Below is a small trained network, with its code and all its weights. Each question gives an input and a target symbol and asks what happens when units are switched off, that is, made to give their printed mean instead of their output.

import numpy as np


def w(rows, s, z=0):
    codes = np.array(rows[::2]) - 128.0
    scale = np.full(codes.shape[1], s)
    scale[-1] = z or s
    return codes * scale


def f(y):
    return y / 2 * (1 + np.tanh(0.7978845608 * (y + 0.044715 * y**3)))


def softmax(a):
    e = np.exp(a - a.max(-1, keepdims=True))
    return e / e.sum(-1, keepdims=True)


def log_softmax(a):
    a = a - a.max(-1, keepdims=True)
    return a - np.log(np.exp(a).sum(-1, keepdims=True))


def net(x, mask):
    ids = ['ΔΘΛΦαβγεημξπτψω'.index(c) for c in x.split()]
    T = len(ids)
    res = E[ids] + P[:T]
    r = res
    for j in range(3):
        rows = slice(3 * j, 3 * j + 3)
        q, k, v = (r @ M[0][rows].T for M in (Q, K, V))
        z = softmax(np.where(np.tri(T) > 0, q @ k.T / 3**0.5, -1e9)) @ v
        o = O[0][rows]
        res = res + np.where(mask[j], z, o[:, -1]) @ o[:, :-1]
    y = f(res @ A[0][:, :-1].T + A[0][:, -1])
    res = res + np.where(mask[3:11], y, B[0][:, -1]) @ B[0][:, :-1]
    return log_softmax(res[-1] @ U[:, :-1].T + U[:, -1])


Q, K, V, O, A, B = {}, {}, {}, {}, {}, {}
E = w([
[43,64,93,165],'Δ',
[125,132,186,113],'Θ',
[167,53,175,138],'Λ',
[115,150,34,178],'Φ',
[177,41,165,134],'α',
[88,104,97,3],'β',
[214,163,179,102],'γ',
[82,131,127,77],'ε',
[154,176,98,139],'η',
[119,139,174,112],'μ',
[187,120,164,209],'ξ',
[190,194,115,98],'π',
[55,178,180,77],'τ',
[190,154,57,64],'ψ',
[74,78,97,82],'ω',
],0.018)
P = w([
[144,135,254,183],'0',
[147,168,197,173],'1',
[150,194,163,174],'2',
[150,196,135,176],'3',
[155,202,113,176],'4',
[135,226,132,185],'5',
[130,215,135,193],'6',
],0.0035)
Q[0] = w([
[157,107,139,175],'h1',
[116,227,156,200],'h1',
[88,115,12,151],'h1',
[99,25,100,164],'h2',
[158,165,109,92],'h2',
[57,59,124,193],'h2',
[97,176,72,105],'h3',
[78,249,189,128],'h3',
[82,159,113,57],'h3',
],0.011)
K[0] = w([
[137,91,246,195],'h1',
[106,215,141,176],'h1',
[21,112,95,145],'h1',
[94,94,155,160],'h2',
[168,191,111,94],'h2',
[28,128,204,185],'h2',
[132,170,103,120],'h3',
[18,195,224,122],'h3',
[135,108,197,97],'h3',
],0.012)
V[0] = w([
[146,148,82,2],'h1',
[133,177,177,145],'h1',
[8,107,181,91],'h1',
[187,100,81,152],'h2',
[187,118,97,53],'h2',
[125,46,124,163],'h2',
[99,125,153,171],'h3',
[148,120,120,192],'h3',
[139,77,137,150],'h3',
],0.0087)
O[0] = w([
[137,76,138,31,106],'h1',
[90,219,115,176,194],'h1',
[14,120,174,64,92],'h1',
[100,148,129,56,138],'h2',
[118,96,183,2,249],'h2',
[80,87,118,155,67],'h2',
[124,211,113,26,122],'h3',
[167,19,94,136,33],'h3',
[171,55,202,185,92],'h3',
],0.005,0.0011)
A[0] = w([
[167,218,152,169,48],'n1',
[174,182,126,1,202],'n2',
[136,42,173,135,132],'n3',
[149,121,186,206,21],'n4',
[44,185,177,206,134],'n5',
[148,107,191,107,253],'n6',
[158,132,197,110,84],'n7',
[233,177,196,189,68],'n8',
],0.0098,0.0025)
B[0] = w([
[3,152,140,46,178],'n1',
[146,93,228,228,255],'n2',
[146,178,60,79,163],'n3',
[68,85,111,123,169],'n4',
[74,64,136,175,183],'n5',
[222,105,41,154,172],'n6',
[201,136,76,172,148],'n7',
[148,111,104,6,217],'n8',
],0.0072,0.0093)
U = w([
[93,61,108,196,70],'Δ',
[115,128,127,144,98],'Θ',
[133,150,115,150,100],'Λ',
[143,207,54,224,190],'Φ',
[178,81,58,137,161],'α',
[115,34,191,97,1],'β',
[122,129,123,136,71],'γ',
[112,124,144,144,136],'ε',
[111,222,78,91,190],'η',
[116,160,127,146,191],'μ',
[44,107,75,2,130],'ξ',
[173,196,152,80,128],'π',
[83,200,176,160,162],'τ',
[193,153,174,250,138],'ψ',
[119,172,152,150,191],'ω',
],0.0099,0.0062)

Each question gives the input, a string of symbols that net reads in full, and the target symbol t.
The units are the heads (3 rows each of Q, K, V and O) and the neurons (one row each of A and B). Each row of codes is followed by its name. A weight is (code - 128) times the scale printed after its matrix; where a second scale follows, it is the last column's (O, A, B and U).
mask holds one flag per unit, heads first, then neurons. A switched-off unit (its flag False) gives its mean, the last column of its rows in O or B, instead of its output. The means were averaged over made-up inputs and are rounded, as every weight is.
A unit's drop is (log p(t) with every unit on - log p(t) with that unit switched off) / (log p(t) with every unit on - log p(t) with every unit switched off).
The circuit of an input: a set's keep is (log p(t) with only the set's units on - log p(t) with every unit switched off) / (log p(t) with every unit on - log p(t) with every unit switched off). Starting from all 11 units, units are removed one at a time, each time the one whose removal leaves the highest keep (on an exact tie, the one counted first), for as long as the keep stays at least 0.8.
circuit, biggest first: the units of the circuit, biggest drop first
most important unit: the unit with the biggest drop
top k neurons: the k neurons with the biggest drops, biggest first
heads that matter: for each layer, one digit per head in row order, 1 if its drop is at least 0.15 and else 0, layers parted by /
drop of u: that unit's drop, to one decimal
input τ ω ψ, target ψ: circuit, biggest first : (n2; n8; h2)
input Λ α ξ ε Φ Λ η, target η: most important unit : n2
input Λ ω Λ α τ π γ, target π: heads that matter : 110
input α ψ π, target ψ: heads that matter : 010
input ξ η Λ Δ Λ β γ, target π: top 2 neurons : (n8; n5)
input ω ξ Δ τ Λ, target α: heads that matter : 001
input π Λ ψ τ, target ψ: heads that matter : 110
input Φ ω τ ψ τ, target ψ: top 3 neurons : (n2; n8; n1)
input γ Φ Θ τ π η α, target α: top 2 neurons : (n2; n1)
input π α η Λ ω β, target β: heads that matter : 100
input ω Φ β, target β: drop of n2 : 0.8
input ξ ε α η, target η: drop of n1 : 0.3
input Θ τ Δ τ, target τ: drop of h1 : 0.2
input Θ π μ γ ξ, target ξ: most important unit : n8
